Below are the code and all the weights of a small trained network. Each question names an input and a class and asks about switching units off, where a switched-off unit gives its printed mean instead of its output.

import numpy as np


def w(rows, s, z=0):
    codes = np.array(rows[::2]) - 128.0
    scale = np.full(codes.shape[1], s)
    scale[-1] = z or s
    return codes * scale


def f(y):
    return np.maximum(y, 0)


def log_softmax(a):
    a = a - a.max(-1, keepdims=True)
    return a - np.log(np.exp(a).sum(-1, keepdims=True))


def net(x, mask):
    res = np.array(x, float).reshape(1, 4) / 4 @ E
    y = f(res @ A[0][:, :-1].T + A[0][:, -1])
    res = res + np.where(mask, y, B[0][:, -1]) @ B[0][:, :-1]
    return log_softmax(res[-1] @ U[:, :-1].T + U[:, -1])


A, B = {}, {}
E = w([
[141,126,122,133,7,128,169],'x0',
[51,125,52,145,150,118,144],'x1',
[156,213,109,113,138,217,123],'x2',
[126,134,128,134,124,123,122],'x3',
],0.019)
A[0] = w([
[115,132,38,161,134,97,175,153],'n1',
[111,52,163,150,176,93,101,182],'n2',
[152,78,113,121,129,153,104,117],'n3',
[110,102,153,112,175,86,82,168],'n4',
[135,177,104,83,182,167,55,127],'n5',
[106,94,149,109,151,112,91,157],'n6',
[154,134,99,159,80,159,164,104],'n7',
[104,162,138,139,163,214,71,128],'n8',
[154,164,85,116,74,176,167,81],'n9',
[152,182,90,125,87,179,143,91],'n10',
[139,133,205,140,139,158,121,127],'n11',
[114,74,116,131,40,88,194,141],'n12',
[108,55,159,124,188,84,61,190],'n13',
[123,118,91,135,187,159,136,122],'n14',
[123,187,100,93,68,200,162,77],'n15',
[110,49,151,159,45,73,167,142],'n16',
[140,107,139,129,200,76,129,160],'n17',
[45,116,36,149,112,116,155,149],'n18',
[120,191,115,109,92,190,141,94],'n19',
[169,113,254,132,81,145,119,203],'n20',
[101,186,113,96,196,191,94,146],'n21',
[148,163,203,114,127,156,44,153],'n22',
[97,138,145,137,63,154,184,127],'n23',
[165,172,146,68,201,148,80,163],'n24',
[238,119,250,86,113,120,71,253],'n25',
[170,138,207,111,150,161,73,148],'n26',
[53,132,31,151,143,149,127,151],'n27',
[146,92,217,108,100,114,126,166],'n28',
[98,88,174,130,175,97,107,173],'n29',
],0.0098,0.0076)
B[0] = w([
[61,89,66,112,130,157,89,186],'n1',
[87,154,127,87,124,95,100,203],'n2',
[134,126,133,136,111,126,114,134],'n3',
[115,169,115,54,141,100,83,190],'n4',
[175,104,143,214,178,184,187,203],'n5',
[103,191,131,90,106,87,96,169],'n6',
[70,152,115,90,110,55,121,166],'n7',
[170,139,127,209,171,190,190,196],'n8',
[107,185,119,60,133,21,100,176],'n9',
[130,175,110,66,152,56,104,177],'n10',
[173,104,136,105,140,64,134,164],'n11',
[100,64,113,144,59,167,150,208],'n12',
[100,188,112,56,131,49,71,217],'n13',
[111,157,100,149,136,144,168,175],'n14',
[90,209,89,19,151,78,82,187],'n15',
[98,50,168,187,30,144,178,218],'n16',
[80,176,122,128,118,107,104,190],'n17',
[48,63,48,105,118,178,123,210],'n18',
[118,158,102,93,162,91,92,179],'n19',
[165,155,195,156,84,64,152,217],'n20',
[126,151,116,199,183,171,177,218],'n21',
[218,123,143,137,140,96,121,188],'n22',
[63,113,134,102,74,92,113,175],'n23',
[195,143,131,161,136,145,134,210],'n24',
[254,151,246,139,117,68,120,252],'n25',
[204,122,147,140,154,80,114,192],'n26',
[44,136,89,144,177,184,148,212],'n27',
[119,145,217,169,78,52,155,189],'n28',
[93,188,146,65,126,60,80,190],'n29',
],0.0077,0.019)
U = w([
[136,185,170,53,109,71,61,247],'0',
[55,144,54,54,158,90,87,198],'1',
[116,80,196,180,80,89,209,101],'2',
[80,2,89,134,79,153,132,24],'3',
[196,121,149,179,169,124,154,64],'4',
[82,142,93,193,167,190,189,88],'5',
],0.0098,0.0015)

Each question gives the input, the list of numbers given to net, and the class t.
The units are the neurons (one row each of A and B). Each row of codes is followed by its name. A weight is (code - 128) times the scale printed after its matrix; where a second scale follows, it is the last column's (A, B and U).
mask holds one flag per neuron, in row order. A switched-off neuron (its flag False) gives its mean, the last column of its row in B, instead of its output. The means were averaged over made-up inputs and are rounded, as every weight is.
A unit's drop is (log p(t) with every unit on - log p(t) with that unit switched off) / (log p(t) with every unit on - log p(t) with every unit switched off).
The circuit of an input: a set's keep is (log p(t) with only the set's units on - log p(t) with every unit switched off) / (log p(t) with every unit on - log p(t) with every unit switched off). Starting from the 12 units with the biggest drops (on a tie, the unit counted first), units are removed one at a time, each time the one whose removal leaves the highest keep (on an exact tie, the one counted first), for as long as the keep stays at least 0.8.
units of the circuit, in order: the units of the circuit, biggest drop first
unit that matters most: the unit with the biggest drop
top k neurons: the k neurons with the biggest drops, biggest first
drop of u: that unit's drop, to one decimal
input [0,6,5,2], class 5: units of the circuit, in order : [n13 n21]
input [0,3,-5,0], class 1: unit that matters most : n13
input [-4,1,-4,3], class 1: top 2 neurons : [n25 n20]
input [-7,1,-6,-6], class 1: top 2 neurons : [n25 n20]
input [-7,3,1,-8], class 5: top 2 neurons : [n5 n21]
input [1,-3,-3,8], class 2: top 2 neurons : [n15 n16]
input [-7,1,-7,-5], class 1: top 2 neurons : [n25 n20]
input [0,1,2,5], class 5: top 2 neurons : [n25 n13]
input [6,1,4,8], class 1: drop of n25 : 0.4
input [-5,-1,7,-7], class 4: drop of n10 : 0.0
input [-5,1,-6,5], class 1: drop of n20 : 0.2
input [0,-3,4,7], class 4: drop of n13 : 0.1
input [7,6,1,3], class 1: top 2 neurons : [n15 n9]
